Below is a small trained network, with its code and all its weights. Each question gives an input and a class and asks what happens when units are switched off, that is, made to give their printed mean instead of their output.

import numpy as np


def w(rows, s, z=0):
    codes = np.array(rows[::2]) - 128.0
    scale = np.full(codes.shape[1], s)
    scale[-1] = z or s
    return codes * scale


def norm(h):
    return h / np.sqrt((h * h).mean(-1, keepdims=True) + 1e-5)


def f(y):
    return np.maximum(y, 0)


def log_softmax(a):
    a = a - a.max(-1, keepdims=True)
    return a - np.log(np.exp(a).sum(-1, keepdims=True))


def net(x, mask):
    res = np.array(x, float).reshape(1, 3) / 4 @ E
    u = 0
    for l in range(2):
        y = f(norm(res) @ A[l][:, :-1].T + A[l][:, -1])
        res = res + np.where(mask[u : u + 14], y, B[l][:, -1]) @ B[l][:, :-1]
        u += 14
    return log_softmax(norm(res)[-1] @ U[:, :-1].T + U[:, -1])


A, B = {}, {}
E = w([
[139,158,243,154,124,48,243],'x0',
[86,143,153,108,167,2,37],'x1',
[222,229,93,57,115,78,145],'x2',
],0.00046)
A[0] = w([
[107,105,100,172,114,213,220,170],'0.n1',
[153,155,255,103,124,114,179,83],'0.n2',
[196,112,87,128,43,187,212,133],'0.n3',
[131,112,192,140,116,160,212,8],'0.n4',
[129,163,225,160,168,71,170,87],'0.n5',
[82,76,92,138,148,175,76,154],'0.n6',
[163,213,121,105,140,114,123,153],'0.n7',
[116,115,127,150,143,195,167,134],'0.n8',
[26,30,146,215,129,90,95,127],'0.n9',
[119,143,181,130,90,157,199,66],'0.n10',
[115,97,189,208,123,82,197,99],'0.n11',
[106,142,192,183,126,98,188,95],'0.n12',
[42,83,140,172,145,192,159,144],'0.n13',
[149,159,211,137,93,93,178,73],'0.n14',
],0.0018,0.0012)
B[0] = w([
[231,64,135,111,52,32,58,241],'0.n1',
[117,103,50,249,162,68,199,235],'0.n2',
[19,208,103,127,231,212,163,246],'0.n3',
[190,167,143,240,236,105,81,181],'0.n4',
[97,54,96,98,57,158,201,239],'0.n5',
[111,108,95,204,106,70,216,224],'0.n6',
[157,62,42,48,116,131,126,215],'0.n7',
[185,113,136,107,54,86,75,185],'0.n8',
[88,234,82,133,210,215,210,250],'0.n9',
[183,120,122,197,227,120,109,187],'0.n10',
[140,148,213,56,123,223,19,226],'0.n11',
[114,137,206,41,119,181,45,215],'0.n12',
[207,76,122,161,59,45,82,219],'0.n13',
[99,82,46,181,114,105,197,218],'0.n14',
],0.0014)
A[1] = w([
[131,142,113,31,137,186,85,127],'1.n1',
[19,118,147,140,165,149,130,127],'1.n2',
[126,114,115,77,89,114,55,2],'1.n3',
[146,108,248,124,144,167,80,108],'1.n4',
[145,106,110,147,71,64,105,91],'1.n5',
[94,81,74,112,155,132,145,153],'1.n6',
[45,133,243,64,137,157,118,78],'1.n7',
[128,212,147,164,203,161,215,82],'1.n8',
[139,197,102,139,172,245,86,198],'1.n9',
[182,144,136,73,80,57,119,144],'1.n10',
[154,105,120,164,53,127,167,136],'1.n11',
[65,255,102,117,154,130,170,172],'1.n12',
[146,170,104,82,86,131,117,106],'1.n13',
[16,136,137,156,175,165,145,112],'1.n14',
],0.0024,0.00099)
B[1] = w([
[90,194,193,152,150,170,103,194],'1.n1',
[148,182,86,113,76,90,137,220],'1.n2',
[250,116,163,52,152,133,75,153],'1.n3',
[209,168,205,184,169,54,161,183],'1.n4',
[81,97,143,98,73,167,146,186],'1.n5',
[171,162,181,118,155,112,140,235],'1.n6',
[208,138,140,24,40,248,211,175],'1.n7',
[158,105,53,44,146,136,75,230],'1.n8',
[53,124,162,146,122,93,195,241],'1.n9',
[62,67,140,135,133,134,134,201],'1.n10',
[96,133,133,114,142,170,60,220],'1.n11',
[128,77,131,215,131,152,107,247],'1.n12',
[111,137,176,135,153,137,112,177],'1.n13',
[140,194,113,119,78,68,106,228],'1.n14',
],0.0025,0.0014)
U = w([
[96,21,77,190,22,208,39,165],'0',
[12,239,166,173,195,227,166,191],'1',
[218,104,240,240,159,101,115,193],'2',
[201,90,14,101,223,160,197,141],'3',
[54,219,28,213,83,8,77,36],'4',
[93,135,202,26,190,113,2,145],'5',
[192,226,160,57,16,112,211,3],'6',
[30,25,152,67,100,24,208,105],'7',
],0.0093,0.00043)

Each question gives the input, the list of numbers given to net, and the class t.
The units are the neurons (one row each of A and B). Each row of codes is followed by its name. A weight is (code - 128) times the scale printed after its matrix; where a second scale follows, it is the last column's (A, B and U).
mask holds one flag per neuron, layer by layer. A switched-off neuron (its flag False) gives its mean, the last column of its row in B, instead of its output. The means were averaged over made-up inputs and are rounded, as every weight is.
A unit's drop is (log p(t) with every unit on - log p(t) with that unit switched off) / (log p(t) with every unit on - log p(t) with every unit switched off).
The circuit of an input: a set's keep is (log p(t) with only the set's units on - log p(t) with every unit switched off) / (log p(t) with every unit on - log p(t) with every unit switched off). Starting from the 12 units with the biggest drops (on a tie, the unit counted first), units are removed one at a time, each time the one whose removal leaves the highest keep (on an exact tie, the one counted first), for as long as the keep stays at least 0.8.
circuit, biggest first: the units of the circuit, biggest drop first
unit that matters most: the unit with the biggest drop
top k neurons: the k neurons with the biggest drops, biggest first
drop of u: that unit's drop, to one decimal
input [6,-6,1], class 3: circuit, biggest first	[0.n3 1.n8]
input [8,3,-1], class 6: circuit, biggest first	[0.n11 1.n7]
input [-4,1,-6], class 4: unit that matters most	0.n9
input [0,4,-3], class 4: top 2 neurons	[0.n9 1.n12]
input [0,3,3], class 5: top 2 neurons	[0.n2 0.n6]
input [8,1,3], class 7: top 2 neurons	[0.n9 0.n3]
input [5,0,0], class 2: top 2 neurons	[0.n9 0.n3]
input [4,-6,0], class 2: top 3 neurons	[0.n1 0.n9 0.n11]
input [6,6,1], class 7: top 3 neurons	[0.n3 0.n2 0.n14]
input [-2,-5,1], class 1: top 2 neurons	[0.n3 0.n2]
input [1,-4,3], class 3: top 3 neurons	[0.n3 1.n8 0.n11]
input [5,4,2], class 7: top 2 neurons	[0.n2 0.n3]
input [7,2,5], class 7: top 2 neurons	[0.n9 0.n3]
input [-8,-1,2], class 1: unit that matters most	0.n1
input [-4,2,2], class 5: top 3 neurons	[0.n9 0.n3 0.n2]
input [-3,3,6], class 5: top 2 neurons	[0.n9 0.n3]
input [6,7,-1], class 6: drop of 1.n7	0.4
input [-7,2,-2], class 4: drop of 1.n7	0.0
input [-8,-8,5], class 1: drop of 1.n9	0.1
input [-1,-4,2], class 1: circuit, biggest first	[0.n3]
